In the rows, 128 means zero.
Known rows:
suleple: [109 122 117 125 128 148 139 120 123 131 131 120 129 103 133 118 126 123
 130 125 136 120 138 125 119 116 128 158 133 135 136 119 133 143 129 106
 151 144]
trokek: [165 147 158 124 129 111  91 150  85 120 127 160 151 133 120 134 132 129
 155 140 139 116 112 102 147 136 126  15 147 141 133 116 125  94 126 162
 119 120]
bavas: [118 102 107 122 121 136 129 145 134 123 119 116 123 124 127 100 103 125
 117 135 136 121 129 149 124 132 139 175 132 111 120 125 128 137 124 108
 134 127]
pigas: [124 127 122 123 126 142 126 120 126 124 126 127 122 136 129 121 118 122
 125 132 129 128 139 133 121 125 129 176 119 140 123 118 131 143 130 104
 147 122]
ketregas: [134 132 104 121 126 148 136 139 130 130 122 129 125 109 130 138 118 116
 128 131 127 123 130 126 117 121 120 153 130 127 129 117 124 143 119 113
 135 128]
rakeflam: [122 126 130 127 135 166 139 118 138 143 128 107 134 108 130 150 134  89
 124 130 119 126 139 103 121 101 118  72 136 128 133 101 127 149 123  98
 164 155]
skeplem: [151 149 168 133 126 104  85 128  90 114 138 154 143 157 122 135 144 133
 144 136 131 129 120 103 150 133 129  36 133 149 121 122 129  96 133 158
 133 111]
teflin: [130 141  98 126 125 145 137 155 139 125 124 121 121 128 128 122 130 122
 136 131 119 127 128 107 112 117 109 165 127 138 120 123 122 142 113 108
 151 126]
bripli: [158 139 167 130 124 103  84 137  83 111 133 156 143 147 121 120 129 137
 150 137 140 120 118 119 151 137 136  36 137 142 126 122 129  93 134 158
 124 113]
fevosto: [164 150 154 124 128 109  91 152  84 121 127 161 150 133 121 134 132 133
 155 139 139 117 110 103 147 138 126  23 147 142 132 119 125  94 125 164
 116 114]
flufe: [115 141 144 129 121 126 185 138 146 165 119 136 115 123 139 134 136 127
 104 111 140 147 135 143 112 153 104 192 124 137 151 148 126 132 152 123
 116 152]
nugro: [105 132 105 131 134 137 134 172 160 111 122 111 121 156 120  96 139 149
 144 132 119 129 128 102 115 113 116 210 120 158 116 131 131 137 114  99
 163 118]
nobe: [153 160 138 128 118 103  82  91  76 123 135 158 169 145 127 165 153 144
 145 119 135 124 121  93 148 113 118 100 121 147 114 144 138  88 131 174
  98 108]
pipul: [145 144 159 127 127 101  93 137  78 115 135 160 151 130 123 114 137 148
 158 135 149 115 117 103 148 139 134  62 145 151 137 127 132  92 133 163
 122 124]
trilum: [109 118  99 132 122 132 131 167 153 113 125 102 114 160 124  82 128 132
 128 133 118 131 128 108 116 120 119 191 125 132 103 138 125 136 116 101
 166 128]
tristin: [113 111 146 132 129 119 170 127 165 153 119 115 112 147 131 129 122 126
 104 114 125 146 133 154 121 145 124 166 115 113 139 149 130 131 147 113
 108 152]
drefle: [111 134 116 122 129 145 133 115 121 134 129 125 130 120 131 122 130 131
 131 129 134 124 138 114 119 122 125 188 126 148 132 119 133 141 130 104
 151 134]
klugel: [111 130 106 125 124 142 139 122 127 126 131 127 125 109 133 123 130 130
 129 127 134 124 136 123 118 122 125 192 127 139 131 127 131 141 127 113
 145 133]

Facts:
babron (α skotos) (φ 647) (δ 399)
baskel (α troken) (φ 647) (δ 758)
bavas (φ 855) (δ 961)
beplel (α tedu) (φ 7) (δ 961)
bidregrom (α dratumol) (φ 7) (δ 269)
biflo (α pibuk) (φ 635) (δ 399)
bitos (α baskel) (φ 635) (δ 758)
brasta (α plebro) (φ 126) (δ 961)
bretul (α nogube) (φ 855) (δ 961)
brigronel (α dridrem) (φ 635) (δ 961)
brinik (α nuflon) (φ 635) (δ 269)
bripli (φ 635) (δ 269)
brople (φ 126) (δ 364)
bukeklil (α nobe) (φ 855) (δ 961)
buklo (α stuskos) (φ 647) (δ 961)
busol (α sotre) (φ 635) (δ 961)
dalal (α vanur) (φ 7) (δ 758)
dastas (φ 855) (δ 961)
defe (α nugro) (φ 7) (δ 961)
dimon (α migribris) (φ 635) (δ 269)
disibra (φ 855) (δ 399)
doklu (α dastas) (φ 635) (δ 269)
dovo (α losu) (φ 7) (δ 399)
dratumol (α giplus) (φ 647) (δ 269)
dredrak (α falores) (φ 695) (δ 758)
drefle (α skezekur) (φ 695) (δ 758)
dregu (α bukeklil) (φ 647) (δ 269)
dridrem (α gegemur) (φ 7) (δ 758)
drogador (α dalal) (φ 7) (δ 269)
drorur (α grunu) (φ 635) (δ 758)
druvizos (α dugi) (φ 7) (δ 961)
dugi (α mezol) (φ 7) (δ 269)
dusik (α dovo) (φ 7) (δ 961)
falok (α fladabem) (φ 635) (δ 961)
falores (α biflo) (φ 855) (δ 269)
feban (α zizer) (φ 126) (δ 364)
fevosto (φ 126) (δ 269)
fibregak (α skipe) (φ 855) (δ 364)
fidol (φ 126) (δ 269)
fiklan (α fibregak) (φ 635) (δ 399)
fladabem (φ 126) (δ 758)
floskil (φ 7) (δ 399)
flufe (α klika) (φ 695) (δ 364)
gegemur (α brople) (φ 855) (δ 961)
gele (α mukli) (φ 126) (δ 961)
giplus (α subre) (φ 7) (δ 364)
gipu (α plifam) (φ 695) (δ 961)
grefom (α pipul) (φ 855) (δ 364)
grenus (α trekluk) (φ 126) (δ 269)
grudur (α kluzin) (φ 126) (δ 269)
grula (α stede) (φ 647) (δ 961)
grunu (φ 695) (δ 961)
grustul (φ 647) (δ 269)
ketregas (α floskil) (φ 126) (δ 961)
klagol (α lepur) (φ 126) (δ 364)
klaku (α pliraklos) (φ 126) (δ 961)
klebudrem (φ 855) (δ 269)
klika (α vaska) (φ 7) (δ 758)
kloflogo (α losugrel) (φ 695) (δ 961)
klubri (φ 7) (δ 961)
klugel (α beplel) (φ 695) (δ 961)
kluzin (α bidregrom) (φ 635) (δ 758)
kugragrek (α vuduk) (φ 647) (δ 961)
kurok (α gele) (φ 7) (δ 961)
lavuk (α rakeflam) (φ 126) (δ 364)
lepur (α stunek) (φ 647) (δ 758)
leta (φ 647) (δ 399)
losu (α plabrus) (φ 126) (δ 961)
losugrel (α suleple) (φ 7) (δ 961)
matral (φ 855) (δ 269)
medrodir (α bretul) (φ 695) (δ 961)
meplem (α bitos) (φ 126) (δ 758)
mezol (α pezas) (φ 855) (δ 364)
migribris (α doklu) (φ 126) (δ 364)
minom (α tristin) (φ 635) (δ 399)
mukli (φ 647) (δ 961)
nobe (α dredrak) (φ 695) (δ 269)
nogube (α grula) (φ 126) (δ 269)
nuflon (α trafle) (φ 695) (δ 364)
nugro (α fiklan) (φ 647) (δ 758)
nugru (α feban) (φ 126) (δ 364)
papami (φ 855) (δ 364)
peba (α plokil) (φ 647) (δ 399)
petrek (φ 7) (δ 961)
pezas (α plolom) (φ 695) (δ 961)
pibuk (φ 695) (δ 961)
pigas (α tuple) (φ 635) (δ 758)
pipul (φ 695) (δ 269)
pitire (φ 635) (δ 961)
pizek (φ 695) (δ 758)
plabrus (α dregu) (φ 695) (δ 364)
plake (α brasta) (φ 695) (δ 269)
plebro (α grenus) (φ 126) (δ 399)
plibu (α matral) (φ 695) (δ 961)
plifam (φ 647) (δ 364)
pliraklos (α klebudrem) (φ 126) (δ 399)
plizam (φ 635) (δ 399)
plokil (φ 126) (δ 364)
plolom (φ 635) (δ 758)
pone (φ 635) (δ 269)
pufanok (φ 695) (δ 758)
rakeflam (α busol) (φ 126) (δ 961)
rudutrum (α teflin) (φ 126) (δ 364)
rupler (α dusik) (φ 126) (δ 399)
skegen (α plake) (φ 126) (δ 758)
skeplem (α brigronel) (φ 635) (δ 269)
skezekur (α trabrimo) (φ 647) (δ 961)
skidra (α fevosto) (φ 695) (δ 961)
skipe (α trilum) (φ 7) (δ 961)
skotos (α bavas) (φ 695) (δ 269)
sotre (α buklo) (φ 647) (δ 758)
stede (α tuzimir) (φ 7) (δ 269)
stobrum (φ 7) (δ 961)
stunek (α meplem) (φ 695) (δ 961)
stuskos (α kloflogo) (φ 7) (δ 961)
subre (φ 855) (δ 961)
suleple (α trokek) (φ 695) (δ 961)
tedu (α petrek) (φ 855) (δ 961)
tedum (φ 647) (δ 961)
teflin (α defe) (φ 126) (δ 961)
togru (φ 695) (δ 961)
trabrimo (α lavuk) (φ 695) (δ 399)
trafle (α kurok) (φ 855) (δ 961)
trastim (α nugru) (φ 126) (δ 364)
trekluk (α grudur) (φ 126) (δ 961)
trilum (α babron) (φ 855) (δ 961)
tristin (α vistum) (φ 7) (δ 364)
trokek (φ 126) (δ 269)
troken (φ 7) (δ 269)
troko (α drogador) (φ 695) (δ 269)
truba (α kugragrek) (φ 695) (δ 399)
tuple (α klaku) (φ 7) (δ 364)
tuzimir (α skidra) (φ 7) (δ 269)
vanur (φ 635) (δ 961)
vaska (α truba) (φ 635) (δ 758)
vegraplar (α dimon) (φ 695) (δ 269)
vistum (α flufe) (φ 126) (δ 399)
vuduk (α skegen) (φ 855) (δ 269)
zizer (φ 855) (δ 961)

Rows:
No name comes twice in this set of rows, the named rows included.
[131  97 139 141 125 103 138 133 146 117 130 125 121 108 131 102 118 137
 124 119 138 123 123 172 137 126 145  68 133  87 128 146 124 120 130 165
 100 136] -> floskil
[123 138  96 119 119 142 124  89 113 135 125 131 145 123 133 148 128 132
 126 117 134 124 140 121 119 109 119 231 110 140 118 137 137 136 127 118
 118 120] -> dredrak
[157 166 155 129 130 112  94 139  94 125 134 157 150 151 121 152 153 129
 148 138 122 131 113  82 145 128 114  30 138 151 121 119 125  95 123 163
 131 113] -> nogube
[118 103 107 121 124 139 125 132 132 123 122 115 123 120 127 108 103 124
 117 136 134 120 128 150 124 134 143 169 132 109 122 122 127 140 124 111
 129 127] -> subre
[136 114 128 143 119 106 133  98 147 124 132 121 134 124 134 142 139 130
 112 109 122 134 128 158 137 105 132  92 114  87 110 157 128 117 128 171
  89 125] -> dovo
[122 127 124 128 137 124 165 111 142 152 127 110 119 126 134 127 132 128
 131 107 123 134 132 121 110 141 111 144 123 131 148 153 127 137 137 114
 105 162] -> nuflon
[ 95  98 147 133 133 151 135 107 153 134 131  99 131 126 127 124 128 105
 112 130 122 131 144 131 133  99 143 106 124 117 127 106 137 144 135  92
 167 155] -> stuskos
[151 142 148 129 119 103  80 110  90 125 129 145 160 164 121 151 142 131
 127 133 129 130 115 106 155 126 129  65 126 127 105 138 133  90 133 166
 104 104] -> falores
[ 99 135 146 127 111 138 151 149 149 141 115 153 119 141 131 129 125 131
  86 141 144 148 140 161 131 134 134 249 118 134 123 115 136 132 147 115
 160 108] -> klika
[124 123 146 143 132 123 149 107 134 135 143 115 131  97 137 125 155 116
 129 112 127 127 132 123 129 108 118  17 141 113 136 138 123 128 130 161
 131 157] -> trabrimo
[133 142 151 132 149  95  72  91 104 111 155 137 133 163 117 140 148 148
 147 143 104 133 113 104 157 145 158  43 127 137 121 118 130 104 123 158
 120 100] -> bidregrom

Now the same elements, written a new way:
Known rows:
teflin: [132 129 118 124 132  97  80 130 123  82 164 168 110 147 110 154 162 143
 115 130 115 130 129 148 146 126 157 134 116 196]
rupler: [133 156 115 119 106 123 143 117 124  86 169 139 126 160 135 139 163 133
 100 143 107 123 136 182 157 123 145 119 112 193]
nugru: [121 143 114 112 140 128  97 129 142  91 166 144 120 140 127 123 150 136
 110 147 105 121 142 161 148 130 150 127 118 195]
kluzin: [133 127 148 117 133 135 252 164 121  70 178 139 132 156 160 118 179 143
 106 127  99  95 128 149 157 128 148 141 120 194]
bitos: [127 130 150 111 117  93 216 146 126  71 179 140 132 165 166 126 147 121
 116 153  96 114 122 145 156 132 154 119 118 195]
falok: [129 132 127 125 128  97  91 146 145  66 171 165 111 159 111 128 142 144
 121 139 110 128 134 181 155 129 162 147 120 192]
minom: [138 137 123 115 126 108 133 127 159  60 185 127 121 162 130 124 130 127
  90 149 110 125 135 173 157 119 173 110 116 184]
vaska: [134 121 142 119 139  78 225 127 149  65 184 134 133 173 174 122 118 130
  93 143 100 111 134 138 151 120 165 116 118 180]
brigronel: [129 132 128 124 127  96  90 147 144  66 171 165 111 158 110 128 142 143
 122 140 110 128 135 181 156 130 161 147 121 193]
mukli: [125 138 122 120 105  88  63 139 128  77 159 161 112 157 118 128 162 148
 118 138 115 127 148 156 155 132 152 152 116 191]
vegraplar: [123 140 132 138 136 160 128 138 152  92 168 152 128 163 136 126 157 117
 129 141  97 123 130 140 134 145 147 120 131 188]
klugel: [128 137 125 122 128  97  91 129 140  68 167 171 113 155 108 129 155 139
 121 132 107 132 138 169 149 122 144 144 120 192]
plibu: [128 137 124 123 129  98  92 129 140  68 167 171 113 155 108 129 155 140
 120 132 107 131 138 168 149 122 144 145 120 192]
dredrak: [130 143 138 125 113 101 242 116 115  91 174 157 143 172 171 142 148 125
 116 143  91 110 121 163 153 121 131 136 115 194]
dovo: [137 154 114 125  95 104 160 127 130  87 167 137 130 162 128 135 158 128
  99 151 105 121 127 193 158 120 153 135 116 196]
papami: [125 142 114 113 145 131 105 127 146  87 168 148 122 142 122 119 142 137
 113 146 104 120 135 163 149 128 152 127 121 197]
trafle: [129 137 124 120 126  93  86 131 136  72 161 168 112 156 110 125 153 144
 120 132 109 132 140 165 152 128 147 134 121 196]
fibregak: [132 129 110 114 154 135  95 126 136  95 174 153 120 131 115 150 145 130
 111 145 107 119 111 143 145 128 166 122 119 201]

Rows:
No name comes twice in this set of rows, the named rows included.
[142 130 122 115 125 133 129 142 132  73 188 137 119 144 118 158 158 120
 102 148 112 121 102 159 156 125 179 113 114 198] -> fiklan
[135 128 120 123 134 100  86 129 128  78 166 172 111 149 106 147 156 142
 118 129 113 129 123 152 148 126 157 134 119 198] -> bavas
[125 137 144 109 113  89 210 130 113  81 167 140 131 162 171 128 164 123
 111 144  97 117 134 126 150 131 137 111 115 196] -> meplem
[132 142 116 136 108  72 112 133 134  86 156 169 119 164 114 134 147 145
 117 140 107 126 136 192 153 124 151 162 120 195] -> dusik
[136 146 120 116 106 106 144 138 136  71 169 127 122 153 121 123 170 124
  98 151 109 123 129 167 153 121 157 122 117 197] -> floskil
[128 134 109 119 144  84 109 123 167  82 167 136 123 149 126 112 119 132
  95 154 105 122 143 160 143 120 169 132 122 187] -> tristin
[126 137 121 123 107  92  67 136 129  78 160 161 113 158 118 130 160 150
 116 137 117 125 148 155 153 130 153 154 116 191] -> tedum
[126 134 110 114 149 131  92 126 135  96 170 148 119 133 123 145 150 132
 108 146 107 120 126 147 145 129 161 124 117 197] -> rudutrum
[123 139 122 130 117 105  70 132 129  69 165 154 107 164 117 121 155 155
 121 147 127 122 147 154 146 124 144 158 110 196] -> skezekur
[118 143 133 129 123 147 109 145 144  97 158 145 124 161 143 120 167 118
 129 143  97 128 144 132 139 156 148 107 131 189] -> fevosto
[127 137 122 135 129  90 105 137 139  63 163 153 106 164 106 114 151 149
 120 150 122 125 135 167 140 117 145 155 115 202] -> losugrel
[122 140 128 139 133 158 123 138 142 100 161 145 125 163 144 128 161 126
 124 140 103 121 139 135 135 150 150 115 128 188] -> fidol

